Below is a small trained network, with its code and all its weights. Each question gives an input and a class and asks what happens when units are switched off, that is, made to give their printed mean instead of their output.

import numpy as np


def w(rows, s, z=0):
    codes = np.array(rows[::2]) - 128.0
    scale = np.full(codes.shape[1], s)
    scale[-1] = z or s
    return codes * scale


def norm(h):
    return h / np.sqrt((h * h).mean(-1, keepdims=True) + 1e-5)


def f(y):
    return y / 2 * (1 + np.tanh(0.7978845608 * (y + 0.044715 * y**3)))


def log_softmax(a):
    a = a - a.max(-1, keepdims=True)
    return a - np.log(np.exp(a).sum(-1, keepdims=True))


def net(x, mask):
    res = np.array(x, float).reshape(1, 3) / 4 @ E
    u = 0
    for l in range(2):
        y = f(norm(res) @ A[l][:, :-1].T + A[l][:, -1])
        res = res + np.where(mask[u : u + 6], y, B[l][:, -1]) @ B[l][:, :-1]
        u += 6
    return log_softmax(norm(res)[-1] @ U[:, :-1].T + U[:, -1])


A, B = {}, {}
E = w([
[111,157,254,214,199,104,65,167,167,145],'x0',
[117,91,142,94,141,143,148,87,137,126],'x1',
[237,14,124,163,133,89,231,190,160,100],'x2',
],0.008)
A[0] = w([
[108,66,205,235,240,108,143,151,197,131,4],'L0N0',
[191,21,78,92,61,129,139,185,179,57,101],'L0N1',
[95,176,226,77,249,137,20,143,160,204,65],'L0N2',
[32,119,108,97,2,168,65,84,85,181,127],'L0N3',
[72,172,106,33,56,109,83,101,81,25,164],'L0N4',
[51,160,151,150,192,71,114,77,156,209,26],'L0N5',
],0.0061,0.0019)
B[0] = w([
[67,38,223,192,2,143,95,114,110,52,255],'L0N0',
[118,189,103,120,176,132,182,92,36,97,243],'L0N1',
[156,199,5,122,200,192,196,137,153,218,246],'L0N2',
[139,54,213,122,9,124,5,91,92,195,237],'L0N3',
[19,90,250,183,137,53,111,148,211,42,228],'L0N4',
[251,149,84,125,216,75,205,206,76,235,176],'L0N5',
],0.0059,0.0067)
A[1] = w([
[203,32,95,128,89,104,198,212,138,23,254],'L1N0',
[106,172,76,76,37,137,59,123,182,109,158],'L1N1',
[87,78,161,99,55,120,93,113,132,176,137],'L1N2',
[98,160,99,132,142,156,115,12,190,171,218],'L1N3',
[133,53,234,156,3,73,53,115,193,94,231],'L1N4',
[118,97,162,144,123,86,64,144,128,119,241],'L1N5',
],0.0067,0.0026)
B[1] = w([
[95,185,102,85,106,146,101,118,135,120,211],'L1N0',
[137,41,208,227,128,163,173,179,97,62,149],'L1N1',
[180,176,202,101,115,129,150,208,196,56,174],'L1N2',
[152,104,53,235,102,134,191,173,101,142,152],'L1N3',
[46,27,255,209,2,131,119,180,123,99,254],'L1N4',
[166,111,100,95,70,122,134,62,163,36,172],'L1N5',
],0.0094,0.013)
U = w([
[113,80,217,189,38,131,119,168,163,74,205],'0',
[170,109,126,79,188,75,111,170,206,139,7],'1',
[138,192,29,31,134,126,185,79,94,66,203],'2',
[164,98,136,92,212,106,45,89,143,132,23],'3',
[181,131,136,101,165,69,73,72,174,145,3],'4',
[157,192,100,205,228,166,119,170,158,247,220],'5',
[151,118,145,91,205,100,86,97,187,135,14],'6',
],0.013,0.0039)

Each question gives the input, the list of numbers given to net, and the class t.
The units are the neurons (one row each of A and B). Each row of codes is followed by its name. A weight is (code - 128) times the scale printed after its matrix; where a second scale follows, it is the last column's (A, B and U).
mask holds one flag per neuron, layer by layer. A switched-off neuron (its flag False) gives its mean, the last column of its row in B, instead of its output. The means were averaged over made-up inputs and are rounded, as every weight is.
A unit's drop is (log p(t) with every unit on - log p(t) with that unit switched off) / (log p(t) with every unit on - log p(t) with every unit switched off).
The circuit of an input: a set's keep is (log p(t) with only the set's units on - log p(t) with every unit switched off) / (log p(t) with every unit on - log p(t) with every unit switched off). Starting from all 12 units, units are removed one at a time, each time the one whose removal leaves the highest keep (on an exact tie, the one counted first), for as long as the keep stays at least 0.8.
circuit, biggest first: the units of the circuit, biggest drop first
most important unit: the unit with the biggest drop
top k neurons: the k neurons with the biggest drops, biggest first
k most important neurons of layer l: the k neurons of layer l with the biggest drops, biggest first
drop when u is switched off: that unit's drop, to one decimal
input [-2,2,5], class 2: most important unit : L1N4
input [-3,8,1], class 2: top 2 neurons : (L1N4, L0N0)
input [0,7,1], class 2: circuit, biggest first : (L0N3, L1N4)
input [2,5,-7], class 5: circuit, biggest first : (L0N2, L1N4)
input [5,6,0], class 5: top 2 neurons : (L0N2, L1N4)
input [0,3,1], class 2: top 2 neurons : (L0N3, L1N4)
input [-8,0,1], class 2: top 3 neurons : (L1N4, L0N0, L0N1)
input [0,1,2], class 2: 3 most important neurons of layer 0 : (L0N1, L0N3, L0N4)
input [-1,7,1], class 2: top 2 neurons : (L1N4, L0N0)
input [0,-7,6], class 2: drop when L0N1 is switched off : 0.5
input [3,2,-8], class 5: drop when L0N2 is switched off : 0.3
